Below are the code and all the weights of a small trained network. Each question names an input and a target symbol and asks about switching units off, where a switched-off unit gives its printed mean instead of its output.

import numpy as np


def w(rows, s, z=0):
    codes = np.array(rows[::2]) - 128.0
    scale = np.full(codes.shape[1], s)
    scale[-1] = z or s
    return codes * scale


def f(y):
    return np.maximum(y, 0)


def softmax(a):
    e = np.exp(a - a.max(-1, keepdims=True))
    return e / e.sum(-1, keepdims=True)


def log_softmax(a):
    a = a - a.max(-1, keepdims=True)
    return a - np.log(np.exp(a).sum(-1, keepdims=True))


def net(x, mask):
    ids = ['ΔΛΠβγζθμξστψ'.index(c) for c in x.split()]
    T = len(ids)
    res = E[ids] + P[:T]
    q, k, v = (res @ M[0].T for M in (Q, K, V))
    z = softmax(np.where(np.tri(T) > 0, q @ k.T / 4**0.5, -1e9)) @ v
    res = res + np.where(mask[0], z, O[0][:, -1]) @ O[0][:, :-1]
    y = f(res @ A[0][:, :-1].T + A[0][:, -1])
    res = res + np.where(mask[1:9], y, B[0][:, -1]) @ B[0][:, :-1]
    return log_softmax(res[-1] @ U[:, :-1].T + U[:, -1])


Q, K, V, O, A, B = {}, {}, {}, {}, {}, {}
E = w([
[245,135,100,104,175,160],'Δ',
[154,158,175,111,121,251],'Λ',
[250,135,125,118,108,60],'Π',
[134,88,74,199,107,94],'β',
[99,75,154,86,147,136],'γ',
[173,78,105,192,64,13],'ζ',
[90,102,209,186,99,217],'θ',
[158,127,115,150,162,233],'μ',
[206,48,130,175,136,148],'ξ',
[95,170,30,130,102,148],'σ',
[129,187,105,147,84,59],'τ',
[112,159,168,110,79,158],'ψ',
],0.016)
P = w([
[33,70,130,36,105,60],'0',
[155,179,63,203,22,103],'1',
[154,173,81,214,16,104],'2',
[155,166,72,204,24,121],'3',
[173,154,47,187,29,115],'4',
[173,150,40,185,21,126],'5',
[155,157,63,195,2,132],'6',
[170,159,59,181,20,127],'7',
[174,163,57,200,21,120],'8',
[191,143,47,194,12,118],'9',
[206,156,39,181,33,119],'10',
[206,167,17,203,9,69],'11',
],0.0047)
Q[0] = w([
[49,152,151,49,158,83],'H0',
[78,124,137,61,174,109],'H0',
[73,134,156,151,252,78],'H0',
[143,179,124,101,107,135],'H0',
],0.022)
K[0] = w([
[119,165,110,133,27,152],'H0',
[157,136,80,150,67,183],'H0',
[253,188,118,249,83,153],'H0',
[156,144,139,80,137,76],'H0',
],0.019)
V[0] = w([
[127,41,128,186,125,33],'H0',
[88,91,51,251,212,170],'H0',
[112,180,51,96,88,85],'H0',
[225,136,143,115,185,109],'H0',
],0.018)
O[0] = w([
[93,71,6,157,138,188,162],'H0',
[232,209,118,186,91,219,96],'H0',
[57,170,128,153,171,115,7],'H0',
[176,79,181,177,198,156,2],'H0',
],0.015,0.0082)
A[0] = w([
[80,78,191,151,111,149,248],'N0',
[204,159,124,159,80,116,79],'N1',
[99,168,127,121,227,90,59],'N2',
[112,204,35,175,166,70,54],'N3',
[190,146,74,59,230,106,70],'N4',
[178,88,127,188,139,163,5],'N5',
[137,244,168,181,116,113,56],'N6',
[121,145,196,99,117,74,45],'N7',
],0.011,0.0021)
B[0] = w([
[154,135,151,121,71,110,183],'N0',
[54,83,172,168,137,177,250],'N1',
[160,131,152,219,104,101,157],'N2',
[125,170,214,93,134,206,184],'N3',
[80,122,153,142,56,124,149],'N4',
[138,155,88,134,180,44,184],'N5',
[161,89,96,12,134,151,155],'N6',
[169,167,33,149,178,193,187],'N7',
],0.012,0.017)
U = w([
[171,137,193,184,141,106,213],'Δ',
[188,138,94,127,110,121,11],'Λ',
[73,42,167,164,166,118,6],'Π',
[116,176,127,194,126,153,28],'β',
[82,78,120,82,153,85,142],'γ',
[51,82,124,130,191,137,45],'ζ',
[147,108,121,162,1,125,169],'θ',
[127,50,152,106,163,145,137],'μ',
[147,69,46,181,115,123,40],'ξ',
[88,158,171,87,140,105,112],'σ',
[44,157,192,142,155,92,183],'τ',
[85,200,65,143,79,39,255],'ψ',
],0.0049,0.0044)

Each question gives the input, a string of symbols that net reads in full, and the target symbol t.
The units are the heads (4 rows each of Q, K, V and O) and the neurons (one row each of A and B). Each row of codes is followed by its name. A weight is (code - 128) times the scale printed after its matrix; where a second scale follows, it is the last column's (O, A, B and U).
mask holds one flag per unit, heads first, then neurons. A switched-off unit (its flag False) gives its mean, the last column of its rows in O or B, instead of its output. The means were averaged over made-up inputs and are rounded, as every weight is.
A unit's drop is (log p(t) with every unit on - log p(t) with that unit switched off) / (log p(t) with every unit on - log p(t) with every unit switched off).
The circuit of an input: a set's keep is (log p(t) with only the set's units on - log p(t) with every unit switched off) / (log p(t) with every unit on - log p(t) with every unit switched off). Starting from all 9 units, units are removed one at a time, each time the one whose removal leaves the highest keep (on an exact tie, the one counted first), for as long as the keep stays at least 0.8.
circuit, biggest first: the units of the circuit, biggest drop first
k most important neurons: the k neurons with the biggest drops, biggest first
drop when u is switched off: that unit's drop, to one decimal
input θ Δ θ μ ψ ψ γ, target ψ: circuit, biggest first -> (N1; N3)
input Π θ β ξ, target Π: circuit, biggest first -> (H0)
input μ Δ Λ μ θ Π, target μ: 2 most important neurons -> (N6; N1)
input ζ Δ σ, target ζ: circuit, biggest first -> (H0; N3)
input ζ σ ψ θ ψ, target ζ: circuit, biggest first -> (H0; N3)
input ξ β μ, target ξ: 2 most important neurons -> (N5; N3)
input ψ Λ ψ ξ θ, target ψ: 2 most important neurons -> (N7; N1)
input Λ θ ζ Δ ψ, target Λ: circuit, biggest first -> (N7; H0; N6)
input Λ θ Π, target Λ: circuit, biggest first -> (N7; H0)
input σ ψ θ ψ ψ, target σ: circuit, biggest first -> (H0; N6; N3)
input β θ β θ β θ θ θ β, target β: circuit, biggest first -> (H0; N3)
input τ ψ Δ β Δ Δ θ Δ, target τ: circuit, biggest first -> (H0; N3)
input μ θ θ Δ ξ, target μ: circuit, biggest first -> (N6; H0; N1)
input σ θ θ Π μ, target σ: circuit, biggest first -> (H0; N6; N3)
input ξ β ξ θ θ ζ θ Π σ β σ, target ξ: circuit, biggest first -> (H0)
input ψ θ Δ θ ψ Δ Δ γ ξ γ, target ψ: 4 most important neurons -> (N1; N3; N6; N7)
input ψ θ β θ Δ Π θ Λ ζ μ σ μ, target ψ: circuit, biggest first -> (H0; N1; N7)
input Δ τ ξ θ ψ θ ψ, target Δ: circuit, biggest first -> (H0; N0)
input σ θ τ θ, target σ: 2 most important neurons -> (N6; N3)
input θ ψ θ ψ β ζ Δ ψ μ, target θ: 2 most important neurons -> (N5; N7)
input μ ψ θ Δ θ, target μ: 2 most important neurons -> (N6; N1)
input Δ β Δ ψ θ μ θ θ ψ ξ Π θ, target Δ: drop when H0 is switched off -> 1.1
input ξ Δ β θ μ ξ θ θ, target ξ: drop when H0 is switched off -> 1.1
input Δ θ ξ Λ β Π Δ, target Δ: drop when N2 is switched off -> 0.1
input ψ ψ θ β, target ψ: drop when N1 is switched off -> 0.3
input θ ξ θ τ σ, target θ: most important neuron -> (N5)
input Π β ψ Π σ θ, target Π: most important neuron -> (N2)
